Below is a small trained network, with its code and all its weights. Each question gives an input and a target symbol and asks what happens when units are switched off, that is, made to give their printed mean instead of their output.

import numpy as np


def w(rows, s, z=0):
    codes = np.array(rows[::2]) - 128.0
    scale = np.full(codes.shape[1], s)
    scale[-1] = z or s
    return codes * scale


def norm(h):
    return h / np.sqrt((h * h).mean(-1, keepdims=True) + 1e-5)


def f(y):
    return np.maximum(y, 0)


def softmax(a):
    e = np.exp(a - a.max(-1, keepdims=True))
    return e / e.sum(-1, keepdims=True)


def log_softmax(a):
    a = a - a.max(-1, keepdims=True)
    return a - np.log(np.exp(a).sum(-1, keepdims=True))


def net(x, mask):
    ids = ['αβγδεζηθλμπτφψω'.index(c) for c in x.split()]
    T = len(ids)
    res = E[ids] + P[:T]
    u = 0
    for l in range(3):
        q, k, v = (norm(res) @ M[l].T for M in (Q, K, V))
        z = softmax(np.where(np.tri(T) > 0, q @ k.T / 3**0.5, -1e9)) @ v
        res = res + np.where(mask[u], z, O[l][:, -1]) @ O[l][:, :-1]
        u += 1
        y = f(norm(res) @ A[l][:, :-1].T + A[l][:, -1])
        res = res + np.where(mask[u : u + 4], y, B[l][:, -1]) @ B[l][:, :-1]
        u += 4
    return log_softmax(norm(res)[-1] @ U[:, :-1].T + U[:, -1])


Q, K, V, O, A, B = {}, {}, {}, {}, {}, {}
E = w([
[151,151,132,122,85,78,147,145,135],'α',
[178,105,147,125,135,118,58,180,109],'β',
[169,164,110,127,101,90,111,158,101],'γ',
[198,95,122,79,200,135,145,125,67],'δ',
[165,139,156,150,154,203,81,221,141],'ε',
[108,150,112,144,108,107,143,121,177],'ζ',
[132,144,96,157,134,152,83,169,120],'η',
[105,109,125,148,121,171,248,182,221],'θ',
[94,110,168,153,111,118,162,45,126],'λ',
[161,93,92,147,100,86,133,139,131],'μ',
[148,124,205,80,144,122,127,121,137],'π',
[178,119,95,151,105,66,134,118,138],'τ',
[114,218,111,100,181,211,126,197,186],'φ',
[90,73,135,94,102,195,177,142,152],'ψ',
[96,148,92,150,88,117,106,124,125],'ω',
],0.012)
P = w([
[107,181,116,57,84,77,157,140,39],'0',
[92,154,100,84,113,77,127,137,77],'1',
[87,151,156,111,91,89,108,158,121],'2',
[117,136,110,123,145,101,89,135,150],'3',
[102,124,211,173,111,113,103,163,155],'4',
[136,114,133,171,183,125,90,118,193],'5',
[155,99,206,252,144,167,122,107,183],'6',
],0.0036)
Q[0] = w([
[69,60,125,170,175,251,89,82,133],'0.h0',
[134,203,68,145,96,198,9,247,57],'0.h0',
[47,161,20,206,52,65,123,87,202],'0.h0',
],0.019)
K[0] = w([
[73,69,81,168,133,206,87,144,163],'0.h0',
[146,182,90,160,115,142,16,183,4],'0.h0',
[67,208,67,162,28,100,164,96,163],'0.h0',
],0.021)
V[0] = w([
[112,131,127,140,120,148,150,144,143],'0.h0',
[89,88,135,60,176,48,93,143,145],'0.h0',
[101,156,125,2,98,84,133,161,53],'0.h0',
],0.0067)
O[0] = w([
[111,111,116,148,144,112,123,165,118,134],'0.h0',
[253,178,194,135,162,189,151,71,39,251],'0.h0',
[102,186,200,203,207,111,116,48,112,251],'0.h0',
],0.003,0.0024)
A[0] = w([
[109,120,110,116,221,188,199,170,153,50],'0.n0',
[172,162,91,166,68,5,119,144,115,252],'0.n1',
[125,205,52,2,21,92,201,233,54,124],'0.n2',
[112,193,160,192,197,153,108,177,209,149],'0.n3',
],0.0096,0.0021)
B[0] = w([
[105,135,152,138,137,193,185,162,164,190],'0.n0',
[171,191,118,111,105,18,129,130,120,237],'0.n1',
[2,95,82,104,234,108,45,170,201,208],'0.n2',
[173,116,43,96,97,187,135,85,174,255],'0.n3',
],0.0078,0.0066)
Q[1] = w([
[181,160,20,201,59,78,82,105,117],'1.h0',
[5,173,156,114,104,55,108,134,172],'1.h0',
[89,167,27,117,178,170,79,224,154],'1.h0',
],0.019)
K[1] = w([
[185,122,44,91,98,8,94,160,163],'1.h0',
[15,99,97,201,173,43,167,124,111],'1.h0',
[77,130,40,46,152,187,84,186,160],'1.h0',
],0.018)
V[1] = w([
[115,89,159,173,151,142,65,137,250],'1.h0',
[96,123,173,77,224,63,84,176,136],'1.h0',
[129,153,85,129,118,152,144,71,129],'1.h0',
],0.011)
O[1] = w([
[170,249,216,195,117,55,146,82,9,200],'1.h0',
[254,141,147,140,8,160,176,165,101,254],'1.h0',
[119,64,136,138,176,111,182,114,155,139],'1.h0',
],0.0048,0.0067)
A[1] = w([
[99,118,109,79,150,115,125,104,50,107],'1.n0',
[62,127,99,109,210,6,59,158,103,4],'1.n1',
[28,65,74,144,148,78,103,38,63,83],'1.n2',
[53,169,146,120,175,98,151,112,102,86],'1.n3',
],0.018,0.003)
B[1] = w([
[128,111,93,118,152,120,106,179,95,136],'1.n0',
[74,119,188,103,163,8,153,232,171,254],'1.n1',
[140,95,50,157,145,154,156,6,125,161],'1.n2',
[117,58,101,142,94,96,109,127,121,179],'1.n3',
],0.014,0.0065)
Q[2] = w([
[119,206,67,174,50,60,138,106,212],'2.h0',
[250,130,202,128,126,89,39,68,184],'2.h0',
[137,202,26,138,191,187,77,184,139],'2.h0',
],0.016)
K[2] = w([
[143,221,120,239,48,71,131,105,196],'2.h0',
[230,240,147,142,134,109,61,89,1],'2.h0',
[106,200,74,71,110,223,89,159,204],'2.h0',
],0.015)
V[2] = w([
[140,192,182,134,94,147,216,114,138],'2.h0',
[142,182,157,139,185,44,157,108,32],'2.h0',
[145,125,109,212,172,178,254,120,102],'2.h0',
],0.0095)
O[2] = w([
[3,33,124,112,119,72,103,94,193,252],'2.h0',
[159,57,82,85,184,210,143,134,154,118],'2.h0',
[106,85,114,75,209,114,98,255,58,103],'2.h0',
],0.0049,0.0041)
A[2] = w([
[142,168,159,231,160,165,220,158,113,18],'2.n0',
[53,114,136,117,116,98,47,93,6,8],'2.n1',
[71,183,167,157,188,108,38,95,44,3],'2.n2',
[101,158,185,80,180,83,129,43,26,95],'2.n3',
],0.017,0.0022)
B[2] = w([
[196,104,169,154,126,192,120,64,87,238],'2.n0',
[58,145,109,15,84,128,93,130,112,186],'2.n1',
[122,90,146,152,141,89,8,146,159,143],'2.n2',
[121,235,139,207,150,117,144,107,25,254],'2.n3',
],0.014,0.0035)
U = w([
[141,97,151,119,130,142,129,110,136,77],'α',
[142,96,156,120,130,151,132,107,139,113],'β',
[119,199,161,159,158,133,145,76,58,187],'γ',
[125,119,127,123,137,137,126,130,127,24],'δ',
[134,118,137,127,136,137,123,121,130,11],'ε',
[126,103,148,164,158,135,6,129,142,82],'ζ',
[88,176,90,110,173,201,137,117,186,159],'η',
[117,89,45,150,133,118,138,66,140,223],'θ',
[217,173,72,135,41,105,130,112,134,122],'λ',
[114,147,157,118,139,51,139,195,162,212],'μ',
[82,71,163,204,119,183,170,174,146,131],'π',
[131,118,129,128,134,138,119,128,127,3],'τ',
[168,98,85,88,193,165,131,195,61,149],'φ',
[130,109,142,119,132,136,131,116,133,36],'ψ',
[75,114,131,56,73,158,98,122,84,220],'ω',
],0.012,0.0037)

Each question gives the input, a string of symbols that net reads in full, and the target symbol t.
The units are the heads (3 rows each of Q, K, V and O) and the neurons (one row each of A and B). Each row of codes is followed by its name. A weight is (code - 128) times the scale printed after its matrix; where a second scale follows, it is the last column's (O, A, B and U).
mask holds one flag per unit, layer by layer, with each layer's heads first. A switched-off unit (its flag False) gives its mean, the last column of its rows in O or B, instead of its output. The means were averaged over made-up inputs and are rounded, as every weight is.
A unit's drop is (log p(t) with every unit on - log p(t) with that unit switched off) / (log p(t) with every unit on - log p(t) with every unit switched off).
The circuit of an input: a set's keep is (log p(t) with only the set's units on - log p(t) with every unit switched off) / (log p(t) with every unit on - log p(t) with every unit switched off). Starting from the 12 units with the biggest drops (on a tie, the unit counted first), units are removed one at a time, each time the one whose removal leaves the highest keep (on an exact tie, the one counted first), for as long as the keep stays at least 0.8.
circuit, biggest first: the units of the circuit, biggest drop first
top k neurons: the k neurons with the biggest drops, biggest first
top k neurons in layer l: the k neurons of layer l with the biggest drops, biggest first
input ω π ω, target λ: top 2 neurons -> [0.n2 1.n1]
input η η ζ π π ψ, target ω: top neuron -> [1.n1]
input η δ δ η α π, target γ: circuit, biggest first -> [1.h0 2.n3]
input π β ζ π, target λ: circuit, biggest first -> [1.h0 0.n3]
input ω η η ψ η, target θ: circuit, biggest first -> [0.n3 1.h0]
input π δ δ η ψ, target ω: top 3 neurons -> [1.n3 2.n1 1.n1]
input ζ ζ ψ η ψ θ, target π: top 2 neurons -> [0.n0 2.n0]
input π η π ψ η ε, target ζ: circuit, biggest first -> [1.h0 2.n2]
input θ π δ π δ, target γ: circuit, biggest first -> [0.n1 1.h0]
input γ μ η ζ ψ γ, target λ: circuit, biggest first -> [0.n3 0.n2 0.h0]
input β β π π α η β, target γ: top 2 neurons -> [0.n1 0.n3]
input π λ η π η π β, target λ: top 3 neurons -> [0.n2 0.n3 1.n1]
input π π τ δ δ θ, target π: circuit, biggest first -> [2.h0 2.n0 0.n0]
input π η π π τ δ, target φ: top 3 neurons -> [1.n1 0.n2 0.n3]
input π β φ, target η: top neuron -> [0.n3]
input η η π π δ ψ π, target φ: circuit, biggest first -> [2.h0 1.n1]
input ψ λ π π β π, target λ: top 3 neurons -> [0.n2 1.n1 0.n0]
input η λ τ η, target λ: top 2 neurons in layer 0 -> [0.n1 0.n2]
input π π δ π, target φ: circuit, biggest first -> [0.n1 2.h0]
input ζ ψ ψ τ η π ζ, target λ: circuit, biggest first -> [0.n3]
input π η ψ λ, target θ: top 2 neurons in layer 1 -> [1.n2 1.n3]
input ψ π γ φ θ ψ γ, target λ: top 2 neurons -> [0.n1 0.n2]
input η λ τ π π ζ ε, target ζ: top 2 neurons -> [2.n2 1.n1]
input η τ π μ ζ ζ, target λ: top 2 neurons -> [0.n2 1.n1]
input ζ ζ λ π π δ, target φ: top 2 neurons in layer 0 -> [0.n2 0.n0]
